Below are the code and all the weights of a small trained network. Each question names an input and a target symbol and asks about switching units off, where a switched-off unit gives its printed mean instead of its output.

import numpy as np


def w(rows, s, z=0):
    codes = np.array(rows[::2]) - 128.0
    scale = np.full(codes.shape[1], s)
    scale[-1] = z or s
    return codes * scale


def f(y):
    return y / 2 * (1 + np.tanh(0.7978845608 * (y + 0.044715 * y**3)))


def softmax(a):
    e = np.exp(a - a.max(-1, keepdims=True))
    return e / e.sum(-1, keepdims=True)


def log_softmax(a):
    a = a - a.max(-1, keepdims=True)
    return a - np.log(np.exp(a).sum(-1, keepdims=True))


def net(x, mask):
    ids = ['Ωαεηθμφψ'.index(c) for c in x.split()]
    T = len(ids)
    res = E[ids] + P[:T]
    u = 0
    for l in range(2):
        r = res
        for j in range(3):
            rows = slice(2 * j, 2 * j + 2)
            q, k, v = (r @ M[l][rows].T for M in (Q, K, V))
            z = softmax(np.where(np.tri(T) > 0, q @ k.T / 2**0.5, -1e9)) @ v
            o = O[l][rows]
            res = res + np.where(mask[u + j], z, o[:, -1]) @ o[:, :-1]
        u += 3
        y = f(res @ A[l][:, :-1].T + A[l][:, -1])
        res = res + np.where(mask[u : u + 12], y, B[l][:, -1]) @ B[l][:, :-1]
        u += 12
    return log_softmax(res[-1] @ U[:, :-1].T + U[:, -1])


Q, K, V, O, A, B = {}, {}, {}, {}, {}, {}
E = w([
[50,117,219,128,86],'Ω',
[170,82,33,87,204],'α',
[56,129,139,86,120],'ε',
[68,110,71,51,190],'η',
[176,1,96,128,246],'θ',
[171,83,156,159,119],'μ',
[87,158,19,43,163],'φ',
[94,218,18,214,112],'ψ',
],0.0062)
P = w([
[145,101,83,103,137],'0',
[198,196,153,121,176],'1',
[116,82,97,120,95],'2',
[135,210,152,134,212],'3',
[66,94,69,144,117],'4',
[107,253,147,146,229],'5',
[75,111,67,155,122],'6',
],0.0062)
Q[0] = w([
[176,106,154,117,70],'L0H1',
[83,47,82,124,92],'L0H1',
[145,116,128,110,107],'L0H2',
[129,119,117,129,148],'L0H2',
[102,124,2,114,209],'L0H3',
[162,188,138,119,182],'L0H3',
],0.03)
K[0] = w([
[225,165,157,73,95],'L0H1',
[147,228,193,123,235],'L0H1',
[117,95,104,125,103],'L0H2',
[137,129,140,119,144],'L0H2',
[5,254,138,125,69],'L0H3',
[73,47,67,151,72],'L0H3',
],0.02)
V[0] = w([
[82,111,96,241,102],'L0H1',
[117,199,119,122,107],'L0H1',
[155,234,215,111,244],'L0H2',
[161,49,153,5,72],'L0H2',
[125,125,167,48,116],'L0H3',
[120,126,151,149,98],'L0H3',
],0.012)
O[0] = w([
[75,51,93,179,170,177],'L0H1',
[149,125,171,122,204,138],'L0H1',
[169,66,119,60,2,175],'L0H2',
[190,227,180,107,153,1],'L0H2',
[158,173,116,140,199,15],'L0H3',
[137,121,92,132,107,89],'L0H3',
],0.0086,0.0042)
A[0] = w([
[186,128,95,168,181,78],'L0N1',
[139,91,141,163,80,124],'L0N2',
[130,205,56,180,147,114],'L0N3',
[95,100,168,54,172,128],'L0N4',
[153,184,112,156,103,46],'L0N5',
[204,230,153,247,84,117],'L0N6',
[140,121,97,89,153,33],'L0N7',
[135,130,149,165,130,130],'L0N8',
[155,101,146,60,32,148],'L0N9',
[110,158,179,187,217,133],'L0N10',
[192,156,203,121,113,2],'L0N11',
[163,80,107,71,140,54],'L0N12',
],0.011,0.0027)
B[0] = w([
[165,81,80,149,167,115],'L0N1',
[131,61,173,143,103,250],'L0N2',
[161,255,99,147,126,174],'L0N3',
[86,184,172,125,151,202],'L0N4',
[155,186,136,107,167,80],'L0N5',
[55,152,133,222,212,117],'L0N6',
[147,124,81,147,187,108],'L0N7',
[147,110,141,122,114,98],'L0N8',
[87,163,129,224,173,216],'L0N9',
[110,76,143,230,106,110],'L0N10',
[214,124,122,144,81,103],'L0N11',
[120,109,99,105,213,173],'L0N12',
],0.015,0.0019)
Q[1] = w([
[126,121,91,146,79],'L1H1',
[133,156,136,125,139],'L1H1',
[126,104,86,151,139],'L1H2',
[170,124,191,116,154],'L1H2',
[83,202,135,159,117],'L1H3',
[4,182,112,126,99],'L1H3',
],0.022)
K[1] = w([
[88,77,149,89,133],'L1H1',
[155,156,153,141,157],'L1H1',
[111,128,136,105,49],'L1H2',
[108,191,95,187,204],'L1H2',
[184,155,163,149,49],'L1H3',
[181,114,64,127,2],'L1H3',
],0.016)
V[1] = w([
[234,131,130,156,34],'L1H1',
[194,45,224,86,224],'L1H1',
[155,118,146,120,4],'L1H2',
[200,145,28,122,120],'L1H2',
[133,102,170,58,60],'L1H3',
[85,97,212,127,153],'L1H3',
],0.012)
O[1] = w([
[155,40,73,130,17,2],'L1H1',
[226,78,140,254,207,21],'L1H1',
[199,121,63,53,104,136],'L1H2',
[87,87,152,33,178,102],'L1H2',
[113,192,200,87,79,16],'L1H3',
[137,165,153,201,116,85],'L1H3',
],0.0075,0.0064)
A[1] = w([
[106,186,149,189,170,137],'L1N1',
[122,168,161,47,119,25],'L1N2',
[137,185,86,151,130,164],'L1N3',
[183,188,51,78,178,73],'L1N4',
[165,107,190,141,93,254],'L1N5',
[226,78,129,139,168,64],'L1N6',
[122,129,136,145,61,121],'L1N7',
[133,230,144,86,126,236],'L1N8',
[138,142,53,51,131,104],'L1N9',
[112,216,170,168,49,67],'L1N10',
[144,252,155,176,133,23],'L1N11',
[218,142,28,52,162,86],'L1N12',
],0.011,0.0029)
B[1] = w([
[183,150,63,129,67,234],'L1N1',
[159,114,67,179,147,168],'L1N2',
[108,173,178,141,147,168],'L1N3',
[168,72,252,162,183,173],'L1N4',
[115,135,81,204,187,123],'L1N5',
[47,97,127,58,145,167],'L1N6',
[131,72,150,161,113,146],'L1N7',
[216,150,107,44,87,181],'L1N8',
[174,89,218,149,156,254],'L1N9',
[28,193,202,179,86,147],'L1N10',
[56,56,112,56,181,174],'L1N11',
[82,171,142,201,10,175],'L1N12',
],0.014,0.0068)
U = w([
[124,144,179,221,156,39],'Ω',
[49,184,148,174,107,33],'α',
[153,160,179,141,140,71],'ε',
[88,196,102,70,78,160],'η',
[146,132,45,255,143,250],'θ',
[136,68,108,148,42,63],'μ',
[157,145,118,69,132,160],'φ',
[27,29,132,105,168,197],'ψ',
],0.0049,0.0021)

Each question gives the input, a string of symbols that net reads in full, and the target symbol t.
The units are the heads (2 rows each of Q, K, V and O) and the neurons (one row each of A and B). Each row of codes is followed by its name. A weight is (code - 128) times the scale printed after its matrix; where a second scale follows, it is the last column's (O, A, B and U).
mask holds one flag per unit, layer by layer, with each layer's heads first. A switched-off unit (its flag False) gives its mean, the last column of its rows in O or B, instead of its output. The means were averaged over made-up inputs and are rounded, as every weight is.
A unit's drop is (log p(t) with every unit on - log p(t) with that unit switched off) / (log p(t) with every unit on - log p(t) with every unit switched off).
The circuit of an input: a set's keep is (log p(t) with only the set's units on - log p(t) with every unit switched off) / (log p(t) with every unit on - log p(t) with every unit switched off). Starting from the 12 units with the biggest drops (on a tie, the unit counted first), units are removed one at a time, each time the one whose removal leaves the highest keep (on an exact tie, the one counted first), for as long as the keep stays at least 0.8.
circuit, biggest first: the units of the circuit, biggest drop first
unit that matters most: the unit with the biggest drop
k most important neurons: the k neurons with the biggest drops, biggest first
k most important neurons of layer l: the k neurons of layer l with the biggest drops, biggest first
which heads matter: for each layer, one digit per head in row order, 1 if its drop is at least 0.15 and else 0, layers parted by /
input η ψ ψ θ μ, target θ: which heads matter -> 100 / 101
input ψ Ω α η θ φ, target θ: which heads matter -> 110 / 101
input ε ε ψ Ω ψ, target α: circuit, biggest first -> (L0N3 L1H2 L1N10)
input Ω η φ, target ε: 2 most important neurons -> (L1N4 L0N6)
input ψ η ψ θ α ε, target η: unit that matters most -> L0N4
input η ε θ ψ ψ, target μ: 2 most important neurons -> (L0N12 L0N4)
input ψ ψ θ φ η η, target φ: which heads matter -> 000 / 111
input ψ θ ψ ψ, target ψ: which heads matter -> 100 / 110
input ψ μ μ θ Ω θ η, target θ: which heads matter -> 110 / 100
input η Ω Ω ψ, target Ω: circuit, biggest first -> (L0N3 L1N4 L0H3)
input θ φ θ ψ Ω ψ, target α: 2 most important neurons of layer 1 -> (L1N10 L1N3)
input ε ε η ψ, target η: which heads matter -> 110 / 010
input ε Ω φ φ, target ε: 2 most important neurons -> (L1N4 L0N9)
input ψ η Ω, target η: unit that matters most -> L0H1
input η ε ε, target η: which heads matter -> 000 / 010
input Ω η Ω φ Ω ψ, target Ω: circuit, biggest first -> (L0N3 L1N4)
input α α ε Ω, target α: 3 most important neurons of layer 1 -> (L1N10 L1N5 L1N9)
input φ ψ ψ η, target φ: 2 most important neurons -> (L1N8 L0N4)
input η θ α, target Ω: circuit, biggest first -> (L0H2 L0H3 L1N4 L1H1)
input θ η η ψ, target η: 3 most important neurons -> (L0N9 L0N2 L1N9)
